Here is a tiny trained network, its code and every weight. The questions are about switching its units off for an input and a class, where a switched-off unit gives its printed mean instead of its output.

import numpy as np


def w(rows, s, z=0):
    codes = np.array(rows[::2]) - 128.0
    scale = np.full(codes.shape[1], s)
    scale[-1] = z or s
    return codes * scale


def norm(h):
    return h / np.sqrt((h * h).mean(-1, keepdims=True) + 1e-5)


def f(y):
    return y / 2 * (1 + np.tanh(0.7978845608 * (y + 0.044715 * y**3)))


def log_softmax(a):
    a = a - a.max(-1, keepdims=True)
    return a - np.log(np.exp(a).sum(-1, keepdims=True))


def net(x, mask):
    res = np.array(x, float).reshape(1, 3) / 4 @ E
    u = 0
    for l in range(2):
        y = f(norm(res) @ A[l][:, :-1].T + A[l][:, -1])
        res = res + np.where(mask[u : u + 8], y, B[l][:, -1]) @ B[l][:, :-1]
        u += 8
    return log_softmax(norm(res)[-1] @ U[:, :-1].T + U[:, -1])


A, B = {}, {}
E = w([
[219,113,191,184,79,87],'x0',
[148,235,163,209,254,145],'x1',
[189,66,144,64,250,137],'x2',
],0.0069)
A[0] = w([
[59,55,161,157,46,110,97],'0.n1',
[136,176,196,160,158,106,207],'0.n2',
[199,150,102,2,79,65,68],'0.n3',
[32,116,50,95,169,180,77],'0.n4',
[78,56,181,70,90,94,252],'0.n5',
[73,147,119,125,163,186,131],'0.n6',
[225,91,147,187,96,120,110],'0.n7',
[73,113,143,236,156,166,113],'0.n8',
],0.0079,0.004)
B[0] = w([
[150,79,93,164,127,119,206],'0.n1',
[146,123,57,104,117,59,202],'0.n2',
[148,123,34,160,43,109,170],'0.n3',
[87,98,178,177,117,115,206],'0.n4',
[168,170,110,113,184,107,255],'0.n5',
[117,63,141,183,131,100,168],'0.n6',
[2,105,228,152,153,113,183],'0.n7',
[159,85,121,129,130,142,157],'0.n8',
],0.0094,0.0057)
A[1] = w([
[130,205,138,184,189,142,113],'1.n1',
[232,83,148,72,212,223,73],'1.n2',
[174,205,160,160,178,114,4],'1.n3',
[214,138,226,107,43,102,137],'1.n4',
[55,2,83,27,68,180,81],'1.n5',
[94,240,100,182,17,186,117],'1.n6',
[15,172,10,52,174,155,203],'1.n7',
[149,94,139,83,69,138,60],'1.n8',
],0.0081,0.0028)
B[1] = w([
[143,109,80,132,34,206,183],'1.n1',
[119,159,143,77,76,109,191],'1.n2',
[79,135,105,148,135,168,152],'1.n3',
[74,152,160,140,192,223,171],'1.n4',
[124,170,136,156,128,178,252],'1.n5',
[173,114,168,9,202,121,215],'1.n6',
[132,117,172,162,133,115,248],'1.n7',
[125,175,84,153,201,183,136],'1.n8',
],0.014,0.0042)
U = w([
[68,121,185,199,146,171,255],'0',
[158,144,136,33,155,144,127],'1',
[155,154,6,188,118,202,104],'2',
[121,105,98,161,104,34,25],'3',
],0.017,0.0031)

Each question gives the input, the list of numbers given to net, and the class t.
The units are the neurons (one row each of A and B). Each row of codes is followed by its name. A weight is (code - 128) times the scale printed after its matrix; where a second scale follows, it is the last column's (A, B and U).
mask holds one flag per neuron, layer by layer. A switched-off neuron (its flag False) gives its mean, the last column of its row in B, instead of its output. The means were averaged over made-up inputs and are rounded, as every weight is.
A unit's drop is (log p(t) with every unit on - log p(t) with that unit switched off) / (log p(t) with every unit on - log p(t) with every unit switched off).
The circuit of an input: a set's keep is (log p(t) with only the set's units on - log p(t) with every unit switched off) / (log p(t) with every unit on - log p(t) with every unit switched off). Starting from the 12 units with the biggest drops (on a tie, the unit counted first), units are removed one at a time, each time the one whose removal leaves the highest keep (on an exact tie, the one counted first), for as long as the keep stays at least 0.8.
circuit, biggest first: the units of the circuit, biggest drop first
k most important neurons: the k neurons with the biggest drops, biggest first
k most important neurons of layer l: the k neurons of layer l with the biggest drops, biggest first
input [-1,5,-6], class 1: 2 most important neurons => [1.n6; 0.n5]
input [5,-7,-6], class 2: 4 most important neurons => [0.n1; 1.n8; 0.n4; 1.n7]
input [-3,-6,-7], class 1: circuit, biggest first => [1.n6]
input [-4,-3,4], class 0: 2 most important neurons => [0.n4; 1.n5]
input [-3,3,-1], class 3: 2 most important neurons => [0.n6; 0.n5]
input [-5,-5,2], class 0: 3 most important neurons of layer 1 => [1.n7; 1.n5; 1.n1]
input [5,-4,-6], class 1: 4 most important neurons => [1.n6; 0.n6; 0.n4; 1.n7]
input [-6,-8,-1], class 2: 3 most important neurons of layer 0 => [0.n7; 0.n3; 0.n1]
input [7,-6,-3], class 0: 2 most important neurons => [1.n4; 0.n7]
input [7,-8,-8], class 1: circuit, biggest first => [1.n6; 0.n6]
input [-3,-3,-4], class 1: 4 most important neurons of layer 0 => [0.n2; 0.n7; 0.n8; 0.n6]
input [7,-7,-3], class 0: 2 most important neurons of layer 1 => [1.n4; 1.n1]
input [-5,8,0], class 2: 2 most important neurons => [1.n1; 0.n7]
input [7,-5,0], class 0: circuit, biggest first => [1.n4]
input [-5,-7,0], class 2: 3 most important neurons of layer 0 => [0.n7; 0.n3; 0.n1]
input [-1,4,-3], class 2: 2 most important neurons of layer 1 => [1.n1; 1.n2]
input [5,-3,-4], class 0: 3 most important neurons => [1.n4; 0.n7; 0.n1]
input [2,-4,-5], class 1: 2 most important neurons => [1.n6; 0.n2]
input [-8,-4,-6], class 0: 2 most important neurons => [1.n5; 1.n7]
input [-1,-3,0], class 3: 2 most important neurons => [0.n5; 1.n1]
input [-8,-5,-7], class 0: circuit, biggest first => [1.n7]
